Below is a small trained network, with its code and all its weights. Each question gives an input and a class and asks what happens when units are switched off, that is, made to give their printed mean instead of their output.

import numpy as np


def w(rows, s, z=0):
    codes = np.array(rows[::2]) - 128.0
    scale = np.full(codes.shape[1], s)
    scale[-1] = z or s
    return codes * scale


def norm(h):
    return h / np.sqrt((h * h).mean(-1, keepdims=True) + 1e-5)


def f(y):
    return y / 2 * (1 + np.tanh(0.7978845608 * (y + 0.044715 * y**3)))


def log_softmax(a):
    a = a - a.max(-1, keepdims=True)
    return a - np.log(np.exp(a).sum(-1, keepdims=True))


def net(x, mask):
    res = np.array(x, float).reshape(1, 4) / 4 @ E
    u = 0
    for l in range(2):
        y = f(norm(res) @ A[l][:, :-1].T + A[l][:, -1])
        res = res + np.where(mask[u : u + 9], y, B[l][:, -1]) @ B[l][:, :-1]
        u += 9
    return log_softmax(norm(res)[-1] @ U[:, :-1].T + U[:, -1])


A, B = {}, {}
E = w([
[125,3,143,178],'x0',
[187,52,198,98],'x1',
[24,114,90,44],'x2',
[180,129,22,102],'x3',
],0.0053)
A[0] = w([
[59,102,97,181,184],'L0N0',
[107,184,82,186,68],'L0N1',
[136,131,118,142,64],'L0N2',
[160,198,150,122,109],'L0N3',
[149,130,105,5,173],'L0N4',
[85,94,96,103,17],'L0N5',
[120,124,168,69,254],'L0N6',
[183,105,136,159,137],'L0N7',
[168,170,107,139,167],'L0N8',
],0.012,0.0017)
B[0] = w([
[113,152,142,57,214],'L0N0',
[140,77,107,104,195],'L0N1',
[110,139,84,114,121],'L0N2',
[169,189,185,135,187],'L0N3',
[95,71,98,254,252],'L0N4',
[149,145,75,79,168],'L0N5',
[113,175,88,232,197],'L0N6',
[108,94,127,39,198],'L0N7',
[148,163,154,135,185],'L0N8',
],0.0082,0.0041)
A[1] = w([
[180,137,96,75,229],'L1N0',
[182,144,51,127,201],'L1N1',
[72,67,67,92,177],'L1N2',
[89,161,170,195,149],'L1N3',
[160,150,189,152,86],'L1N4',
[173,36,211,235,83],'L1N5',
[117,137,169,205,5],'L1N6',
[167,174,103,195,123],'L1N7',
[108,170,255,138,242],'L1N8',
],0.0081,0.0019)
B[1] = w([
[140,217,184,216,175],'L1N0',
[145,152,106,182,191],'L1N1',
[186,175,145,68,241],'L1N2',
[2,75,93,150,184],'L1N3',
[122,209,177,80,156],'L1N4',
[158,126,94,64,255],'L1N5',
[93,139,88,76,147],'L1N6',
[151,110,179,133,176],'L1N7',
[65,96,188,140,239],'L1N8',
],0.0066,0.0039)
U = w([
[248,217,96,204,3],'0',
[165,211,236,153,229],'1',
[112,189,67,30,99],'2',
[230,46,181,54,167],'3',
[15,59,194,88,21],'4',
[160,61,50,164,111],'5',
[63,168,90,196,221],'6',
],0.012,0.0019)

Each question gives the input, the list of numbers given to net, and the class t.
The units are the neurons (one row each of A and B). Each row of codes is followed by its name. A weight is (code - 128) times the scale printed after its matrix; where a second scale follows, it is the last column's (A, B and U).
mask holds one flag per neuron, layer by layer. A switched-off neuron (its flag False) gives its mean, the last column of its row in B, instead of its output. The means were averaged over made-up inputs and are rounded, as every weight is.
A unit's drop is (log p(t) with every unit on - log p(t) with that unit switched off) / (log p(t) with every unit on - log p(t) with every unit switched off).
The circuit of an input: a set's keep is (log p(t) with only the set's units on - log p(t) with every unit switched off) / (log p(t) with every unit on - log p(t) with every unit switched off). Starting from the 12 units with the biggest drops (on a tie, the unit counted first), units are removed one at a time, each time the one whose removal leaves the highest keep (on an exact tie, the one counted first), for as long as the keep stays at least 0.8.
circuit, biggest first: the units of the circuit, biggest drop first
top k neurons: the k neurons with the biggest drops, biggest first
k most important neurons of layer l: the k neurons of layer l with the biggest drops, biggest first
drop of u: that unit's drop, to one decimal
input [-1,3,6,-5], class 6: circuit, biggest first -> L0N6
input [8,-7,-4,3], class 3: circuit, biggest first -> L0N6, L0N0, L0N4
input [8,-3,8,4], class 2: circuit, biggest first -> L1N2, L0N5
input [8,-3,-2,4], class 3: circuit, biggest first -> L0N6, L0N4
input [-6,-3,6,-2], class 6: circuit, biggest first -> L0N4, L0N7
input [5,-7,7,-6], class 2: circuit, biggest first -> L0N5, L0N4, L1N2
input [5,-7,1,8], class 0: circuit, biggest first -> L1N1, L1N3, L0N4
input [-8,2,3,-8], class 6: circuit, biggest first -> L0N6, L1N3
input [8,-5,-1,8], class 0: circuit, biggest first -> L1N0, L0N4, L1N3
input [-8,-5,7,1], class 6: top 2 neurons -> L0N4, L0N7
input [-6,8,5,-4], class 6: 2 most important neurons of layer 0 -> L0N6, L0N4
input [-5,7,1,-8], class 4: 2 most important neurons of layer 1 -> L1N3, L1N8
input [8,-6,8,-5], class 2: 3 most important neurons of layer 0 -> L0N5, L0N4, L0N0
input [0,7,1,7], class 5: circuit, biggest first -> L0N4
input [1,-8,6,-5], class 2: 2 most important neurons of layer 0 -> L0N4, L0N5
input [7,-3,6,2], class 2: drop of L0N5 -> 0.1
input [4,-5,-6,-8], class 4: drop of L1N2 -> 0.0
input [8,-8,-8,0], class 3: drop of L0N6 -> 0.2
input [-6,5,6,-1], class 6: drop of L0N6 -> 0.1
input [-8,6,7,7], class 6: circuit, biggest first -> L0N4
